Each row has two labels, one from each of two sets.
0.046; -1.728; -2.062; 2.454; 4.640; 1.899; 3.830; 0.067; 0.411; -1.764; -1.245; 1.563; -0.359; -0.826; -1.413; 0.370; -1.134; -0.446; 0.761; -0.467; 1.132; -0.546; 1.267; -1.764; 0.336; 0.182; -1.648 : C J263
-0.691; -2.248; -1.319; 2.840; 1.455; 1.767; 4.642; 0.462; 0.136; -0.642; -1.848; 0.614; -0.546; -1.071; -1.250; 0.762; -1.246; -1.153; 0.733; -0.297; -1.227; -0.285; -0.473; -1.536; -0.863; 1.250; -0.536 : E J263
-0.045; -1.747; -0.623; 1.868; 0.401; -3.565; 4.487; -0.993; 0.063; -1.211; -0.314; -2.231; -0.780; -1.486; 2.587; -0.112; -1.942; -1.233; 0.352; -0.433; -0.483; -0.885; 0.761; -1.804; -5.950; 1.302; 0.372 : Q J263
-0.661; -1.458; -0.336; 2.847; 2.349; -1.875; 3.624; -0.726; -0.811; -0.393; -4.013; -0.743; -0.459; 0.258; -1.779; 0.660; -0.178; 0.633; 0.069; -0.428; 0.788; 0.090; 0.257; -0.478; -3.947; -2.435; -0.272 : A J459
1.063; -0.002; -0.667; 3.177; 0.804; -1.534; 3.498; 0.388; 0.910; -0.924; -1.934; 0.072; -0.941; -0.782; -1.959; 0.202; -0.337; -2.363; -0.717; -0.908; 0.971; 0.561; 1.685; -1.001; -3.548; -0.943; 0.176 : A J263
-0.784; -0.030; -1.201; 2.854; 2.985; -0.063; 3.942; 0.121; -0.174; -1.180; -1.101; 0.811; -1.375; -1.268; -2.821; -0.218; -0.395; -1.100; -0.634; -0.568; 1.169; -1.519; 1.066; -1.037; -2.946; -0.648; -0.502 : Q J263
-0.232; -2.462; -2.760; 3.414; 0.703; -0.691; 5.153; 0.552; -0.298; -1.732; -2.109; -0.848; -2.247; -1.509; -1.098; -0.336; -0.493; -1.081; 0.416; -0.888; -1.072; -1.540; 1.279; -1.836; -2.275; -0.094; 0.515 : Q J263
0.199; -1.586; -1.762; 1.782; 2.777; -1.016; 4.875; -0.092; -0.583; -0.965; -0.856; 0.149; -0.636; -0.618; -0.937; 0.029; -0.355; -0.244; 1.858; -1.017; -1.207; -1.965; 0.217; -2.004; -3.466; 0.071; -0.773 : E J263
-0.424; -1.319; -2.661; 2.128; 2.563; -2.515; 2.825; 0.443; -0.262; -0.184; -0.416; -1.200; -0.671; -0.783; 0.048; 0.127; -0.587; -1.710; 0.502; -0.296; -1.020; -0.575; 1.456; -0.793; 0.336; -0.207; 0.059 : Q J430
-0.265; -1.745; -1.373; 1.185; 1.982; -2.046; 7.348; 0.202; -0.818; -1.411; -0.822; 1.165; 1.280; -0.599; -1.202; -0.435; -0.557; -0.318; -0.262; -0.700; -1.854; -0.477; -0.132; -1.714; -2.369; 0.788; -0.667 : E J263
-0.877; -1.876; -1.621; 2.440; 1.365; -0.002; 4.874; -0.498; -0.294; -0.914; -1.557; -0.729; -0.556; 0.094; -0.662; -1.023; -0.146; -0.137; 0.562; -0.808; 0.138; -0.509; 1.184; -0.912; -8.866; -1.928; -1.223 : Q J263
-0.789; -1.507; -1.637; 2.226; 1.325; -0.149; 5.165; 0.423; 0.227; -1.435; -0.846; 0.077; -0.197; -1.047; 0.661; -0.628; -0.240; -1.207; 1.044; -0.806; 0.061; -0.564; 0.681; -0.830; -2.602; -0.140; -1.439 : C J263
-0.092; -1.546; -1.683; 2.045; 1.932; -0.906; 3.890; 0.180; 0.526; -0.167; -0.240; 0.640; -0.540; -1.329; 0.638; -0.124; -0.794; -1.364; 1.106; -0.042; -1.155; -0.717; 1.106; -1.873; -2.741; -1.094; 0.217 : C J263
0.306; -1.248; -0.308; 1.429; 1.473; -1.357; 8.426; 2.017; -0.199; -1.442; -0.963; 0.085; -0.235; -0.257; -1.028; -0.984; -0.711; -1.172; 0.110; -0.980; -1.931; -0.535; -0.207; -1.003; -5.100; -0.637; -1.253 : E J263
-0.115; -0.782; -1.047; 1.788; 2.455; -0.695; 4.629; -0.116; 0.064; -0.010; -1.141; 0.502; -0.721; 0.109; -1.894; 0.330; -0.752; -0.634; -0.198; 0.017; 0.083; -0.862; -0.758; -1.165; 0.098; 0.177; -0.374 : E J430
-0.094; -2.186; -1.640; 1.483; 1.506; -2.758; 5.920; -0.314; 0.271; -1.624; -0.870; 1.048; -1.306; -0.294; -3.995; 0.037; -0.220; -0.630; -0.208; -1.062; 1.988; -0.190; 0.275; -1.002; -4.081; -0.448; -1.575 : L J263
-0.903; -2.003; -1.768; 0.898; -0.094; -0.638; 8.703; -0.280; -0.481; -1.966; -1.201; 0.580; -1.296; -1.637; 1.194; -1.044; -0.570; 2.459; 0.404; -1.975; 1.862; 0.065; 1.488; -1.224; -8.866; -1.734; -2.187 : C J263
-0.108; -1.278; -1.438; 2.432; 1.495; -2.454; 5.557; 0.003; 0.122; -2.438; 0.667; 0.863; -1.088; -0.856; -0.298; 0.493; -1.658; -0.943; 0.812; -1.397; 3.739; -1.102; 0.911; -1.906; -2.839; -0.063; -1.276 : A J263
-0.409; -1.567; -0.322; 1.491; 1.761; 0.170; 5.281; -0.138; -0.857; -0.391; -0.484; -1.194; -0.376; -0.924; 0.658; 0.431; -0.793; -2.259; -0.041; -0.751; -2.862; -1.034; 0.951; -1.458; -4.934; -0.630; 0.383 : E J263
